The rows lie along a hidden order. The number after each row says roughly how far along it the row is, from 0 to 9. A new part has a new order.
-4; 3; 6; 12; 10; -7; -5; 17; -23; 2; -3; 4; -10; -4; -4; 3; -10; -14; -10; 23; 13; 32; 17; 0; 2; 8 : 2
2; 3; 8; 12; 2; 8; 0; 14; -3; 6; 7; 4; 1; -3; -4; -1; -7; -5; 26; 0; 7; -3; 23; -3; 3; 0 : 8
-2; 3; 8; 12; 6; 17; 2; 18; -2; 3; 3; 5; -10; 0; -2; -5; -6; 8; -5; 22; 9; 34; -24; 2; 6; 4 : 8
-3; 4; 6; 14; 9; -14; -8; 15; -23; 3; -3; 4; -10; -4; -5; 0; -12; -13; -8; 22; 11; 34; 8; 1; 1; 9 : 2
1; 1; 6; 12; -2; -10; -4; 24; -15; 10; 3; 2; -1; -12; -11; 8; -9; -14; -23; 7; 2; 7; -16; 1; 2; 2 : 2
-5; 5; 7; 15; -4; -13; -13; 15; -22; 2; 2; 1; -9; -4; -5; -1; -14; -13; -16; 11; 7; 20; 13; 0; 3; 4 : 0
-5; 4; 3; 7; 10; 1; 5; 11; -8; 4; 1; 7; -12; -4; -6; -1; -10; 2; -4; 18; 14; 27; -19; 2; 3; 9 : 6
0; 0; 9; 15; -2; 6; -2; 16; -3; 10; 9; 6; 1; -5; -8; 0; -8; -4; 10; -1; 12; -8; 6; -4; 1; 4 : 6
-4; 5; 5; 12; 7; 6; 3; 11; -9; 3; 2; 7; -12; -3; -4; 2; -11; 1; -4; 17; 8; 30; -24; 3; 5; 7 : 7
2; 0; 7; 7; 10; 18; 3; 20; 1; 4; 5; 4; 0; -2; -1; -10; -5; 3; 33; 9; 9; 13; 36; -2; 3; 2 : 8
-3; 6; 3; 8; -9; -16; -8; 16; -18; 4; 6; 0; -9; -6; -8; 2; -17; -15; -21; 9; 1; -1; 5; 3; 4; 4 : 0
-4; 6; 5; 12; -10; -21; -12; 15; -20; 2; 5; 1; -13; -6; -6; 4; -16; -15; -20; 10; 5; 8; 6; 2; 4; 4 : 0
0; -1; 7; 14; 1; 12; 0; 18; -4; 11; 9; 7; 0; -4; -8; -4; 1; 0; 8; 2; 14; 5; 14; -5; 1; 3 : 5
3; 2; 10; 9; 9; 18; 1; 19; -2; 3; 2; 2; 0; -2; -1; -4; -6; -2; 23; 12; 3; 18; 17; 1; 4; 0 : 9
4; 3; 11; 11; 6; 16; -1; 14; -3; 3; 0; 4; -3; -4; 0; -2; -7; 1; 13; 18; 2; 22; -6; 2; 5; 0 : 9
-5; 4; 3; 10; 15; -1; 5; 15; -13; 4; 1; 7; -13; -2; -6; -3; -10; 1; -3; 20; 16; 31; 6; 2; 3; 11 : 5
-3; 3; 6; 11; 14; -7; -2; 14; -20; 3; -4; 5; -10; -2; -9; -2; -11; -7; -3; 23; 15; 34; 15; 1; 1; 11 : 3
-3; 6; 2; 7; -7; -15; -6; 14; -17; 4; 5; -2; -9; -7; -7; 2; -21; -17; -19; 11; 1; 2; 7; 3; 4; 4 : 0
-5; 7; 5; 14; 12; -8; 3; 12; -9; 3; 1; 7; -11; -3; -5; 5; -17; -5; -7; 22; 9; 22; -20; 3; 3; 8 : 6
-5; 6; 2; 10; 13; -2; 6; 12; -11; 3; 2; 7; -12; -1; -5; -3; -10; 5; -1; 19; 16; 29; -4; 2; 3; 10 : 6
-1; 1; 1; 2; 4; 0; 1; 18; -18; 8; 4; -1; -5; -7; -10; -5; -12; -4; -15; 15; 6; 8; 15; 2; 3; 7 : 1
-5; 3; 7; 10; 3; -7; -9; 17; -24; 2; 1; 2; -11; -4; -5; -7; -9; -6; -8; 19; 12; 32; 27; 0; 2; 8 : 1
-2; 2; 9; 9; 7; 21; 2; 13; -3; 3; 2; 6; -11; -1; -2; -6; -4; 9; -2; 21; 6; 36; -20; 2; 6; 3 : 8
1; 0; 9; 15; -3; 0; -3; 16; -11; 12; 5; 5; 0; -9; -10; 5; -8; -8; -9; 5; 6; -9; -14; -2; 1; 1 : 4
1; 0; 7; 16; -5; 2; -4; 17; -10; 12; 6; 5; 0; -9; -9; 5; -6; -8; -9; 5; 7; -11; -16; -2; 1; 2 : 4
-4; 5; 8; 18; 4; -16; -10; 16; -25; 4; -3; 4; -9; 0; -6; 3; -14; -13; -10; 24; 10; 29; 2; 1; 2; 8 : 2
0; 1; 8; 13; 0; 11; -2; 21; -3; 8; 9; 6; 1; -3; -7; -4; -7; -3; 15; 1; 12; -1; 15; -4; 1; 2 : 6
4; 1; 10; 9; 10; 18; 1; 15; 0; 5; 1; 4; 0; -3; -1; -5; -4; 0; 24; 13; 1; 17; 15; 1; 4; -1 : 9
-1; 4; 0; 11; -4; -12; -3; 14; -17; 6; 4; -1; -6; -8; -9; 4; -15; -15; -27; 4; 1; -7; 1; 3; 4; 3 : 1
-1; 1; 1; 4; 1; -5; -1; 18; -15; 9; 4; 0; -5; -7; -11; -1; -11; -7; -14; 11; 6; -1; 9; 2; 3; 6 : 1
0; 4; 3; 10; -3; -13; -3; 20; -5; 8; 3; -2; -5; -10; -11; 7; -12; -16; -20; 11; 0; -9; -10; 3; 3; 3 : 1
0; 0; 2; 5; 3; 0; 1; 17; -16; 9; 3; 1; -4; -9; -10; -3; -9; -7; -14; 12; 7; 2; 8; 2; 3; 9 : 1
0; -1; 9; 4; 13; 34; 4; 15; -2; 3; 1; 5; -6; -2; -1; -14; -1; 15; 13; 22; 9; 41; 4; 2; 6; 4 : 9
-4; 5; 5; 10; 7; 2; 5; 11; -2; 3; 2; 7; -11; -2; -5; 1; -10; 2; -7; 17; 9; 26; -25; 2; 4; 7 : 7
2; 0; 7; 15; -3; -3; -3; 18; -14; 11; 4; 4; -1; -11; -10; 6; -9; -14; -16; 9; 6; -6; -22; -1; 1; 1 : 3
-5; 3; 6; -8; 6; -6; -8; 16; -24; 3; -2; 3; -8; -2; -5; -7; -8; -6; -5; 22; 16; 37; 27; 0; 2; 9 : 1
2; 1; 7; 12; -3; -4; -5; 18; -14; 11; 4; 4; -1; -10; -10; 5; -10; -12; -12; 9; 6; -5; -20; -1; 2; 2 : 3
0; 0; 8; 14; -1; 9; -2; 17; -7; 10; 9; 6; 0; -5; -8; -1; -8; -2; 3; -4; 12; 4; 5; -5; 1; 2 : 6
4; 2; 9; 10; 9; 15; 1; 19; -1; 3; 2; 4; 2; -3; 0; -4; -6; -2; 31; 10; 5; 9; 19; 0; 4; 0 : 9
4; 2; 9; 10; 9; 16; 1; 15; -2; 3; 3; 4; 1; -2; -1; -2; -4; -1; 26; 13; 4; -6; 22; 0; 4; -1 : 9
1; 2; 8; 14; 2; 8; 0; 15; -2; 7; 8; 7; 2; -2; -5; -1; -10; -2; 25; -1; 10; 1; 18; -4; 1; 2 : 7
-4; 4; 8; 12; 10; -12; -8; 18; -26; 3; -3; 4; -9; -4; -3; 0; -13; -12; -7; 23; 13; 34; 16; 1; 2; 6 : 2
1; 3; 4; 11; -1; -13; -2; 18; -17; 10; 3; 1; -3; -12; -10; 7; -12; -17; -19; 6; 2; -11; -9; 2; 3; 4 : 1
